Below is a small trained network, with its code and all its weights. Each question gives an input and a class and asks what happens when units are switched off, that is, made to give their printed mean instead of their output.

import numpy as np


def w(rows, s, z=0):
    codes = np.array(rows[::2]) - 128.0
    scale = np.full(codes.shape[1], s)
    scale[-1] = z or s
    return codes * scale


def norm(h):
    return h / np.sqrt((h * h).mean(-1, keepdims=True) + 1e-5)


def f(y):
    return np.maximum(y, 0)


def log_softmax(a):
    a = a - a.max(-1, keepdims=True)
    return a - np.log(np.exp(a).sum(-1, keepdims=True))


def net(x, mask):
    res = np.array(x, float).reshape(1, 2) / 4 @ E
    u = 0
    for l in range(3):
        y = f(norm(res) @ A[l][:, :-1].T + A[l][:, -1])
        res = res + np.where(mask[u : u + 5], y, B[l][:, -1]) @ B[l][:, :-1]
        u += 5
    return log_softmax(norm(res)[-1] @ U[:, :-1].T + U[:, -1])


A, B = {}, {}
E = w([
[175,124,65,106,172,73,196,221,1,194,69],'x0',
[242,185,59,172,144,184,62,116,173,140,180],'x1',
],0.0036)
A[0] = w([
[159,73,61,173,66,88,123,108,183,231,155,135],'0.n0',
[83,65,183,82,106,84,164,123,131,89,79,177],'0.n1',
[178,130,109,201,57,142,169,91,126,153,174,84],'0.n2',
[62,136,164,169,65,170,112,49,167,106,189,248],'0.n3',
[130,110,137,71,252,139,92,148,35,76,44,121],'0.n4',
],0.0031,0.0013)
B[0] = w([
[202,222,173,114,107,160,178,165,74,54,138,163],'0.n0',
[254,199,122,109,204,188,61,146,138,52,126,234],'0.n1',
[179,175,176,90,200,152,135,160,106,47,134,159],'0.n2',
[163,162,67,151,92,81,236,199,41,218,150,255],'0.n3',
[135,217,165,213,89,158,247,141,76,173,225,195],'0.n4',
],0.0027,0.0044)
A[1] = w([
[32,111,182,148,60,136,123,68,223,114,189,42],'1.n0',
[165,198,165,124,125,147,172,156,108,87,161,204],'1.n1',
[76,159,222,158,90,173,125,84,168,77,161,19],'1.n2',
[42,110,216,117,113,124,146,109,110,91,107,17],'1.n3',
[2,95,249,113,119,127,137,102,127,78,86,2],'1.n4',
],0.0073,0.00052)
B[1] = w([
[163,111,84,172,174,108,182,178,1,229,94,209],'1.n0',
[66,75,134,127,127,115,113,101,158,144,120,254],'1.n1',
[156,124,91,148,165,112,167,190,29,195,84,210],'1.n2',
[145,164,148,106,116,150,114,111,189,67,161,198],'1.n3',
[112,151,146,82,96,131,104,96,230,54,172,215],'1.n4',
],0.0054,0.0097)
A[2] = w([
[173,157,145,192,122,172,103,117,97,141,129,90],'2.n0',
[91,104,144,148,170,176,68,73,253,113,185,87],'2.n1',
[103,181,207,50,108,127,160,118,205,3,168,49],'2.n2',
[208,176,107,167,156,211,39,88,243,94,201,2],'2.n3',
[22,21,136,166,117,124,53,54,177,180,92,103],'2.n4',
],0.0081,0.00071)
B[2] = w([
[51,107,184,85,106,95,168,128,130,92,107,180],'2.n0',
[103,135,136,187,80,114,183,152,19,200,81,244],'2.n1',
[159,103,116,35,225,112,128,126,190,57,186,255],'2.n2',
[159,115,137,1,222,108,129,123,207,9,190,247],'2.n3',
[105,107,75,155,124,151,41,120,250,179,127,218],'2.n4',
],0.0061,0.0082)
U = w([
[134,117,97,158,158,96,222,188,14,213,111,211],'0',
[140,109,135,16,200,107,138,127,203,24,183,207],'1',
[71,91,80,191,84,153,34,106,244,204,108,209],'2',
[144,164,187,177,65,150,89,77,118,101,111,7],'3',
[125,168,157,168,62,140,105,86,126,98,108,33],'4',
[155,149,163,162,59,171,60,90,94,78,106,4],'5',
[145,150,134,184,86,168,81,89,105,59,109,11],'6',
[165,140,183,134,2,189,99,98,114,92,133,35],'7',
],0.0081,0.0028)

Each question gives the input, the list of numbers given to net, and the class t.
The units are the neurons (one row each of A and B). Each row of codes is followed by its name. A weight is (code - 128) times the scale printed after its matrix; where a second scale follows, it is the last column's (A, B and U).
mask holds one flag per neuron, layer by layer. A switched-off neuron (its flag False) gives its mean, the last column of its row in B, instead of its output. The means were averaged over made-up inputs and are rounded, as every weight is.
A unit's drop is (log p(t) with every unit on - log p(t) with that unit switched off) / (log p(t) with every unit on - log p(t) with every unit switched off).
most important unit: the unit with the biggest drop
top k neurons: the k neurons with the biggest drops, biggest first
top k neurons in layer l: the k neurons of layer l with the biggest drops, biggest first
drop of u: that unit's drop, to one decimal
input [2,3], class 2: top 4 neurons in layer 1 => [1.n1 1.n3 1.n4 1.n2]
input [-1,3], class 2: top 3 neurons in layer 1 => [1.n1 1.n3 1.n4]
input [-5,5], class 0: most important unit => 0.n1
input [3,-2], class 2: top 2 neurons in layer 2 => [2.n3 2.n2]
input [-7,-7], class 0: top 2 neurons => [1.n0 1.n2]
input [5,4], class 0: top 3 neurons => [1.n4 1.n3 2.n3]
input [-2,0], class 2: top 4 neurons => [0.n3 1.n4 1.n0 1.n2]
input [3,3], class 2: top 3 neurons => [1.n3 0.n1 1.n4]
input [7,-8], class 1: top 4 neurons => [1.n0 0.n3 1.n2 2.n1]
input [-1,-3], class 2: top 2 neurons => [0.n1 2.n4]
input [-3,2], class 2: top 2 neurons => [0.n3 1.n4]
input [-3,0], class 2: top 2 neurons => [0.n3 1.n2]
input [-7,7], class 0: top 2 neurons => [0.n1 1.n4]
input [-7,-5], class 0: top 2 neurons in layer 1 => [1.n0 1.n2]
input [-4,4], class 0: top 2 neurons in layer 1 => [1.n4 1.n3]
input [-8,-4], class 0: top neuron => [1.n0]
input [3,-1], class 2: drop of 2.n3 => 0.2
input [1,-1], class 2: drop of 2.n4 => 0.2
input [3,2], class 2: drop of 1.n0 => 1.0
